Below are the code and all the weights of a small trained network. Each question names an input and a target symbol and asks about switching units off, where a switched-off unit gives its printed mean instead of its output.

import numpy as np


def w(rows, s, z=0):
    codes = np.array(rows[::2]) - 128.0
    scale = np.full(codes.shape[1], s)
    scale[-1] = z or s
    return codes * scale


def norm(h):
    return h / np.sqrt((h * h).mean(-1, keepdims=True) + 1e-5)


def f(y):
    return np.maximum(y, 0)


def softmax(a):
    e = np.exp(a - a.max(-1, keepdims=True))
    return e / e.sum(-1, keepdims=True)


def log_softmax(a):
    a = a - a.max(-1, keepdims=True)
    return a - np.log(np.exp(a).sum(-1, keepdims=True))


def net(x, mask):
    ids = ['αγδεζηθλπσψω'.index(c) for c in x.split()]
    T = len(ids)
    res = E[ids] + P[:T]
    u = 0
    for l in range(3):
        r = norm(res)
        for j in range(2):
            rows = slice(2 * j, 2 * j + 2)
            q, k, v = (r @ M[l][rows].T for M in (Q, K, V))
            z = softmax(np.where(np.tri(T) > 0, q @ k.T / 2**0.5, -1e9)) @ v
            o = O[l][rows]
            res = res + np.where(mask[u + j], z, o[:, -1]) @ o[:, :-1]
        u += 2
        y = f(norm(res) @ A[l][:, :-1].T + A[l][:, -1])
        res = res + np.where(mask[u : u + 4], y, B[l][:, -1]) @ B[l][:, :-1]
        u += 4
    return log_softmax(norm(res)[-1] @ U[:, :-1].T + U[:, -1])


Q, K, V, O, A, B = {}, {}, {}, {}, {}, {}
E = w([
[67,140,164,169,113,163,120,92,133],'α',
[97,211,143,16,133,163,114,53,93],'γ',
[107,171,51,162,207,70,135,179,194],'δ',
[149,121,209,101,36,170,156,163,80],'ε',
[96,112,70,140,92,151,121,144,185],'ζ',
[64,53,114,82,157,169,167,49,100],'η',
[112,181,118,138,194,214,150,148,157],'θ',
[118,107,161,131,107,157,2,76,86],'λ',
[80,175,190,80,128,148,159,130,111],'π',
[148,234,227,198,206,49,101,130,122],'σ',
[172,201,82,170,102,152,160,24,120],'ψ',
[101,67,108,169,175,6,124,28,178],'ω',
],0.019)
P = w([
[87,125,76,93,92,143,195,82,150],'0',
[28,194,49,109,149,221,168,86,74],'1',
[151,83,128,157,156,156,151,40,193],'2',
[145,59,126,104,104,55,139,143,129],'3',
[11,255,172,156,192,165,178,121,11],'4',
[183,35,142,162,164,200,121,64,188],'5',
[161,33,120,102,135,33,124,186,95],'6',
],0.0076)
Q[0] = w([
[169,149,90,95,63,97,120,103,120],'L0H1',
[123,185,143,95,100,169,79,105,1],'L0H1',
[109,155,169,138,168,167,80,64,124],'L0H2',
[122,169,73,138,107,138,136,165,84],'L0H2',
],0.0081)
K[0] = w([
[91,160,17,104,105,111,127,2,134],'L0H1',
[178,147,214,48,125,99,122,74,135],'L0H1',
[154,142,148,169,165,112,46,103,33],'L0H2',
[129,219,25,165,160,133,143,132,167],'L0H2',
],0.008)
V[0] = w([
[119,65,175,103,253,99,121,252,156],'L0H1',
[213,140,118,95,156,173,121,141,52],'L0H1',
[129,139,86,142,1,133,233,5,145],'L0H2',
[99,57,217,74,169,131,93,138,135],'L0H2',
],0.0059)
O[0] = w([
[132,174,211,51,188,157,140,174,160,3],'L0H1',
[186,99,121,106,109,254,132,117,183,111],'L0H1',
[160,85,78,35,246,124,174,98,106,157],'L0H2',
[162,76,118,157,156,73,31,8,212,204],'L0H2',
],0.007,0.0042)
A[0] = w([
[67,136,100,181,114,171,75,108,132,142],'L0N1',
[34,33,139,203,220,59,73,109,5,7],'L0N2',
[33,34,178,241,186,126,149,153,146,100],'L0N3',
[185,157,155,104,166,221,80,1,232,238],'L0N4',
],0.0051,0.0012)
B[0] = w([
[59,80,172,147,155,135,114,114,255,199],'L0N1',
[146,104,178,64,149,211,24,91,130,222],'L0N2',
[206,174,30,83,172,63,126,127,224,171],'L0N3',
[176,107,91,205,140,139,146,159,106,254],'L0N4',
],0.0076,0.0065)
Q[1] = w([
[205,109,131,192,183,123,34,99,89],'L1H1',
[26,194,155,105,155,202,127,122,98],'L1H1',
[255,150,140,169,232,150,209,62,200],'L1H2',
[47,23,206,161,85,100,151,106,40],'L1H2',
],0.0053)
K[1] = w([
[99,181,99,98,163,85,8,156,84],'L1H1',
[234,138,251,122,143,76,101,138,182],'L1H1',
[125,136,130,125,154,202,40,255,175],'L1H2',
[147,139,88,119,65,183,143,87,148],'L1H2',
],0.0056)
V[1] = w([
[181,187,48,127,171,32,56,139,51],'L1H1',
[112,82,88,107,85,158,147,127,111],'L1H1',
[202,254,76,149,139,141,150,137,229],'L1H2',
[180,99,125,91,126,181,87,220,181],'L1H2',
],0.0069)
O[1] = w([
[147,156,149,138,65,26,111,39,151,118],'L1H1',
[113,126,140,196,101,98,133,254,168,154],'L1H1',
[185,155,104,109,223,150,120,135,62,105],'L1H2',
[157,131,23,213,149,167,112,34,152,1],'L1H2',
],0.008,0.0033)
A[1] = w([
[143,249,166,182,135,117,158,148,123,5],'L1N1',
[122,19,93,78,123,174,160,60,174,178],'L1N2',
[52,83,232,56,224,146,34,181,175,109],'L1N3',
[82,112,253,103,167,132,89,224,46,197],'L1N4',
],0.0061,0.0029)
B[1] = w([
[106,128,156,96,11,139,178,140,132,148],'L1N1',
[165,143,162,157,111,111,32,206,125,230],'L1N2',
[123,161,24,53,68,180,238,107,159,254],'L1N3',
[138,80,127,127,162,227,140,63,194,207],'L1N4',
],0.012,0.0068)
Q[2] = w([
[2,167,104,111,94,188,164,75,63],'L2H1',
[207,121,76,63,149,151,145,154,188],'L2H1',
[198,106,119,78,86,113,28,181,152],'L2H2',
[155,114,148,154,130,72,129,157,22],'L2H2',
],0.0088)
K[2] = w([
[220,99,111,251,141,57,159,18,189],'L2H1',
[130,99,131,26,104,116,149,170,195],'L2H1',
[113,109,219,24,93,186,96,126,138],'L2H2',
[150,236,83,98,189,89,253,211,29],'L2H2',
],0.0068)
V[2] = w([
[113,96,148,110,178,74,124,140,127],'L2H1',
[89,154,254,95,158,143,93,146,164],'L2H1',
[64,130,181,133,144,143,142,243,101],'L2H2',
[71,85,91,167,173,90,162,81,155],'L2H2',
],0.0073)
O[2] = w([
[106,66,36,59,196,119,60,58,159,66],'L2H1',
[102,181,226,55,209,139,82,155,226,116],'L2H1',
[202,102,136,76,144,157,141,146,179,2],'L2H2',
[110,120,51,127,144,166,83,2,152,101],'L2H2',
],0.0095,0.0053)
A[2] = w([
[130,55,221,162,100,237,103,2,94,252],'L2N1',
[34,110,127,178,103,178,106,135,106,101],'L2N2',
[118,71,189,50,77,66,127,136,65,51],'L2N3',
[82,238,140,236,131,183,188,154,99,92],'L2N4',
],0.0065,0.0023)
B[2] = w([
[101,160,163,166,229,48,183,241,100,255],'L2N1',
[88,103,124,140,65,91,32,87,121,183],'L2N2',
[255,164,93,52,112,169,130,103,111,142],'L2N3',
[132,20,175,148,138,160,16,103,92,177],'L2N4',
],0.0097,0.0095)
U = w([
[145,187,55,116,23,165,97,45,238,6],'α',
[185,208,132,70,57,109,120,160,43,62],'γ',
[144,206,45,171,237,50,194,156,115,222],'δ',
[194,74,178,157,116,123,211,218,152,130],'ε',
[106,108,23,143,50,83,190,186,130,50],'ζ',
[161,32,85,41,115,165,87,132,119,65],'η',
[184,78,91,179,230,221,120,110,94,81],'θ',
[64,66,182,220,121,97,57,138,114,166],'λ',
[49,124,137,94,125,216,229,121,174,163],'π',
[123,222,221,107,155,113,147,65,189,10],'σ',
[134,81,73,209,54,137,216,78,9,29],'ψ',
[88,75,89,96,165,59,130,2,157,200],'ω',
],0.01,0.0024)

Each question gives the input, a string of symbols that net reads in full, and the target symbol t.
The units are the heads (2 rows each of Q, K, V and O) and the neurons (one row each of A and B). Each row of codes is followed by its name. A weight is (code - 128) times the scale printed after its matrix; where a second scale follows, it is the last column's (O, A, B and U).
mask holds one flag per unit, layer by layer, with each layer's heads first. A switched-off unit (its flag False) gives its mean, the last column of its rows in O or B, instead of its output. The means were averaged over made-up inputs and are rounded, as every weight is.
A unit's drop is (log p(t) with every unit on - log p(t) with that unit switched off) / (log p(t) with every unit on - log p(t) with every unit switched off).
The circuit of an input: a set's keep is (log p(t) with only the set's units on - log p(t) with every unit switched off) / (log p(t) with every unit on - log p(t) with every unit switched off). Starting from the 12 units with the biggest drops (on a tie, the unit counted first), units are removed one at a time, each time the one whose removal leaves the highest keep (on an exact tie, the one counted first), for as long as the keep stays at least 0.8.
units of the circuit, in order: the units of the circuit, biggest drop first
unit that matters most: the unit with the biggest drop
k most important neurons: the k neurons with the biggest drops, biggest first
top k neurons in layer l: the k neurons of layer l with the biggest drops, biggest first
which heads matter: for each layer, one digit per head in row order, 1 if its drop is at least 0.15 and else 0, layers parted by /
input π λ η, target λ: unit that matters most => L1N2
input λ δ π η λ, target π: units of the circuit, in order => [L1N3; L0N1]
input λ θ σ π θ ψ, target θ: which heads matter => 00 / 11 / 00
input λ θ λ λ θ, target λ: which heads matter => 00 / 00 / 00
input π ψ π ε γ π, target ε: units of the circuit, in order => [L0N4; L2H2]
input λ α α θ θ ω, target θ: top 2 neurons in layer 2 => [L2N1; L2N2]
input λ γ ψ ε α, target ψ: which heads matter => 00 / 00 / 10
input ε λ ψ ε π, target ψ: 2 most important neurons => [L0N2; L0N1]
input δ γ π, target δ: 3 most important neurons => [L0N1; L1N3; L0N4]
input γ σ λ γ ε, target λ: top 2 neurons in layer 1 => [L1N4; L1N3]
input ζ η γ, target γ: units of the circuit, in order => [L1N2; L1N4]
input π γ ω λ δ, target ω: which heads matter => 00 / 00 / 11
input π π λ λ δ, target λ: 2 most important neurons => [L2N4; L1N3]
input η δ λ σ η, target σ: unit that matters most => L1H1
input ζ λ λ α, target α: units of the circuit, in order => [L0N3; L1N3; L0N2]
input ψ λ π γ σ, target σ: units of the circuit, in order => [L0N4; L1N4; L1H1]
input σ α π π α, target π: units of the circuit, in order => [L1N3; L0H1]
input π π λ γ γ, target λ: units of the circuit, in order => [L1N3; L2N4; L0N2]
input θ γ ψ γ λ, target ψ: top 2 neurons in layer 1 => [L1N3; L1N2]
input π ε π, target ε: units of the circuit, in order => [L2H2]
input π λ λ π λ π, target λ: top 2 neurons in layer 0 => [L0N4; L0N2]
input λ π π λ α, target π: 3 most important neurons => [L1N3; L0N2; L1N2]
input δ λ θ α, target α: 2 most important neurons => [L2N1; L0N3]
input η θ λ θ δ, target λ: 4 most important neurons => [L2N4; L1N1; L0N4; L1N3]
input ζ γ λ ε ψ σ σ, target σ: 3 most important neurons => [L1N3; L0N4; L0N3]
input π π π δ δ, target π: which heads matter => 11 / 00 / 00
input π λ ω, target λ: units of the circuit, in order => [L1N3]
input ψ λ λ θ, target θ: units of the circuit, in order => [L1H2; L2N4]
